Here is a tiny trained network, its code and every weight. The questions are about switching its units off for an input and a class, where a switched-off unit gives its printed mean instead of its output.

import numpy as np


def w(rows, s, z=0):
    codes = np.array(rows[::2]) - 128.0
    scale = np.full(codes.shape[1], s)
    scale[-1] = z or s
    return codes * scale


def norm(h):
    return h / np.sqrt((h * h).mean(-1, keepdims=True) + 1e-5)


def f(y):
    return np.maximum(y, 0)


def log_softmax(a):
    a = a - a.max(-1, keepdims=True)
    return a - np.log(np.exp(a).sum(-1, keepdims=True))


def net(x, mask):
    res = np.array(x, float).reshape(1, 7) / 4 @ E
    u = 0
    for l in range(4):
        y = f(norm(res) @ A[l][:, :-1].T + A[l][:, -1])
        res = res + np.where(mask[u : u + 4], y, B[l][:, -1]) @ B[l][:, :-1]
        u += 4
    return log_softmax(norm(res)[-1] @ U[:, :-1].T + U[:, -1])


A, B = {}, {}
E = w([
[61,125,162,133,135,34,167,89,50,253,224,204],'x0',
[197,117,82,62,171,122,158,180,118,128,194,129],'x1',
[135,107,133,166,51,135,205,116,122,147,142,71],'x2',
[133,114,127,122,139,140,137,114,84,122,112,132],'x3',
[130,238,46,85,47,204,162,57,163,70,163,179],'x4',
[78,70,156,50,74,149,139,183,142,131,104,137],'x5',
[133,144,149,119,130,127,138,129,148,132,127,128],'x6',
],0.0039)
A[0] = w([
[225,179,88,198,171,87,156,97,114,154,120,76,47],'L0N1',
[221,100,51,106,148,144,177,216,117,161,189,113,7],'L0N2',
[157,100,101,160,86,159,237,139,116,181,141,2,3],'L0N3',
[105,86,115,43,78,134,172,182,119,155,81,107,25],'L0N4',
],0.0074,0.0027)
B[0] = w([
[79,81,169,197,162,224,83,137,153,83,223,114,250],'L0N1',
[99,169,167,2,180,32,159,36,108,84,122,17,238],'L0N2',
[212,119,150,181,46,11,148,166,111,52,82,229,254],'L0N3',
[106,105,187,184,173,225,94,130,169,98,226,123,212],'L0N4',
],0.0042,0.0041)
A[1] = w([
[153,73,142,174,191,83,119,239,97,163,57,15,72],'L1N1',
[199,95,98,123,142,147,83,157,131,56,33,52,40],'L1N2',
[121,156,97,65,245,124,1,163,126,121,89,191,27],'L1N3',
[32,147,162,222,69,128,83,84,127,134,25,105,6],'L1N4',
],0.0085,0.0024)
B[1] = w([
[182,50,76,76,103,198,58,11,177,222,117,237,237],'L1N1',
[92,238,126,170,148,143,207,243,135,205,87,76,254],'L1N2',
[163,111,183,190,22,52,201,105,106,58,131,140,221],'L1N3',
[163,150,141,1,202,36,167,98,116,58,170,47,233],'L1N4',
],0.0047,0.007)
A[2] = w([
[121,218,11,76,45,184,154,94,108,96,132,153,65],'L2N1',
[90,131,130,94,157,91,129,111,67,145,154,164,26],'L2N2',
[36,45,152,38,61,154,121,219,112,111,106,129,2],'L2N3',
[56,129,105,156,109,50,163,136,62,255,182,157,67],'L2N4',
],0.0087,0.00099)
B[2] = w([
[138,3,158,129,161,109,73,93,133,234,94,161,254],'L2N1',
[117,162,131,142,106,156,160,164,164,135,103,62,191],'L2N2',
[113,207,141,195,155,126,82,95,99,71,223,141,172],'L2N3',
[139,168,98,130,127,188,141,192,159,109,68,102,201],'L2N4',
],0.0061,0.0074)
A[3] = w([
[170,136,85,7,191,73,131,150,87,78,158,80,75],'L3N1',
[120,145,104,230,203,170,88,114,104,64,202,114,63],'L3N2',
[121,192,79,126,126,200,138,209,150,132,50,95,51],'L3N3',
[167,135,135,183,6,53,166,144,102,65,102,171,1],'L3N4',
],0.011,0.0013)
B[3] = w([
[53,203,147,54,163,65,142,20,151,105,74,2,224],'L3N1',
[60,140,192,100,107,216,30,162,116,66,207,194,225],'L3N2',
[84,183,53,153,133,155,202,206,62,187,190,125,254],'L3N3',
[196,79,68,187,52,58,139,164,97,44,50,195,238],'L3N4',
],0.0052,0.008)
U = w([
[98,196,59,159,142,176,216,233,108,194,128,87,250],'0',
[94,160,158,46,167,51,152,41,151,83,101,24,185],'1',
[167,1,121,117,147,152,73,80,160,228,107,194,171],'2',
[175,96,113,191,47,55,157,161,104,27,78,179,2],'3',
[66,145,185,146,146,211,52,145,125,56,228,152,2],'4',
],0.0068,0.00061)

Each question gives the input, the list of numbers given to net, and the class t.
The units are the neurons (one row each of A and B). Each row of codes is followed by its name. A weight is (code - 128) times the scale printed after its matrix; where a second scale follows, it is the last column's (A, B and U).
mask holds one flag per neuron, layer by layer. A switched-off neuron (its flag False) gives its mean, the last column of its row in B, instead of its output. The means were averaged over made-up inputs and are rounded, as every weight is.
A unit's drop is (log p(t) with every unit on - log p(t) with that unit switched off) / (log p(t) with every unit on - log p(t) with every unit switched off).
The circuit of an input: a set's keep is (log p(t) with only the set's units on - log p(t) with every unit switched off) / (log p(t) with every unit on - log p(t) with every unit switched off). Starting from the 12 units with the biggest drops (on a tie, the unit counted first), units are removed one at a time, each time the one whose removal leaves the highest keep (on an exact tie, the one counted first), for as long as the keep stays at least 0.8.
circuit, biggest first: the units of the circuit, biggest drop first
top k neurons: the k neurons with the biggest drops, biggest first
top k neurons in layer l: the k neurons of layer l with the biggest drops, biggest first
drop when u is switched off: that unit's drop, to one decimal
input [5,2,5,-2,-6,-7,0], class 4: circuit, biggest first : (L0N1; L3N2)
input [3,0,7,-1,-5,8,-1], class 4: circuit, biggest first : (L2N3)
input [5,3,-8,4,7,4,-2], class 3: top 3 neurons : (L1N3; L1N1; L1N2)
input [-3,6,6,-7,-4,0,7], class 1: top 2 neurons : (L0N2; L3N1)
input [-8,8,-3,3,-7,-2,-2], class 0: top 4 neurons : (L1N2; L1N4; L2N1; L3N3)
input [-4,5,4,6,-3,6,-6], class 4: top 3 neurons : (L0N4; L2N3; L1N4)
input [-1,-3,4,-1,-5,7,2], class 4: top 3 neurons : (L0N4; L2N3; L2N1)
input [1,-2,5,-8,-1,4,8], class 3: top 3 neurons : (L0N3; L3N4; L0N1)
input [-7,1,-6,6,2,-2,8], class 0: top 2 neurons : (L1N2; L3N3)
input [6,-5,-8,7,-4,-8,1], class 3: circuit, biggest first : (L1N3; L3N4; L2N1)
input [0,-5,-5,2,3,4,-5], class 1: top 2 neurons : (L1N4; L3N1)
input [-6,6,4,0,7,4,-2], class 2: top 2 neurons : (L2N1; L1N4)
input [-2,7,-1,-1,-8,-2,6], class 2: top 2 neurons : (L1N1; L1N4)
input [1,1,4,-4,0,3,3], class 3: circuit, biggest first : (L0N3)
input [6,-4,-6,6,-4,-6,-1], class 0: top 2 neurons : (L2N4; L2N2)
input [7,8,-5,-2,3,-7,-6], class 1: top 2 neurons : (L0N2; L1N2)
input [-4,-1,-3,-8,-2,-5,0], class 4: top 3 neurons : (L0N1; L3N2; L2N4)
input [-8,-4,8,7,4,-5,7], class 0: top 2 neurons : (L1N2; L1N3)
input [-5,-5,5,-5,6,6,-7], class 2: top 3 neurons : (L2N1; L1N3; L3N1)
input [6,7,5,6,-8,-5,-6], class 2: circuit, biggest first : (L1N1)
input [5,0,7,5,-8,-4,-6], class 2: top 3 neurons in layer 1 : (L1N1; L1N2; L1N3)
input [2,7,7,2,-1,-8,-5], class 4: top 2 neurons in layer 1 : (L1N4; L1N3)
input [0,-6,4,1,5,6,-8], class 1: top 2 neurons in layer 1 : (L1N4; L1N1)
input [5,-2,4,-7,-1,7,-5], class 4: top 2 neurons in layer 1 : (L1N2; L1N3)
input [-5,0,-6,4,-1,-2,3], class 3: top 2 neurons in layer 2 : (L2N4; L2N2)
input [8,-8,5,-5,-5,4,-3], class 0: top 2 neurons in layer 2 : (L2N4; L2N2)
input [-4,5,2,-6,-4,-7,-4], class 4: circuit, biggest first : (L0N1)
input [-1,1,-8,-2,-1,0,7], class 3: drop when L1N3 is switched off : 2.3
input [0,2,-2,-5,0,-1,-2], class 1: drop when L3N1 is switched off : 0.0
input [4,8,1,6,8,0,-1], class 1: drop when L1N1 is switched off : 0.8
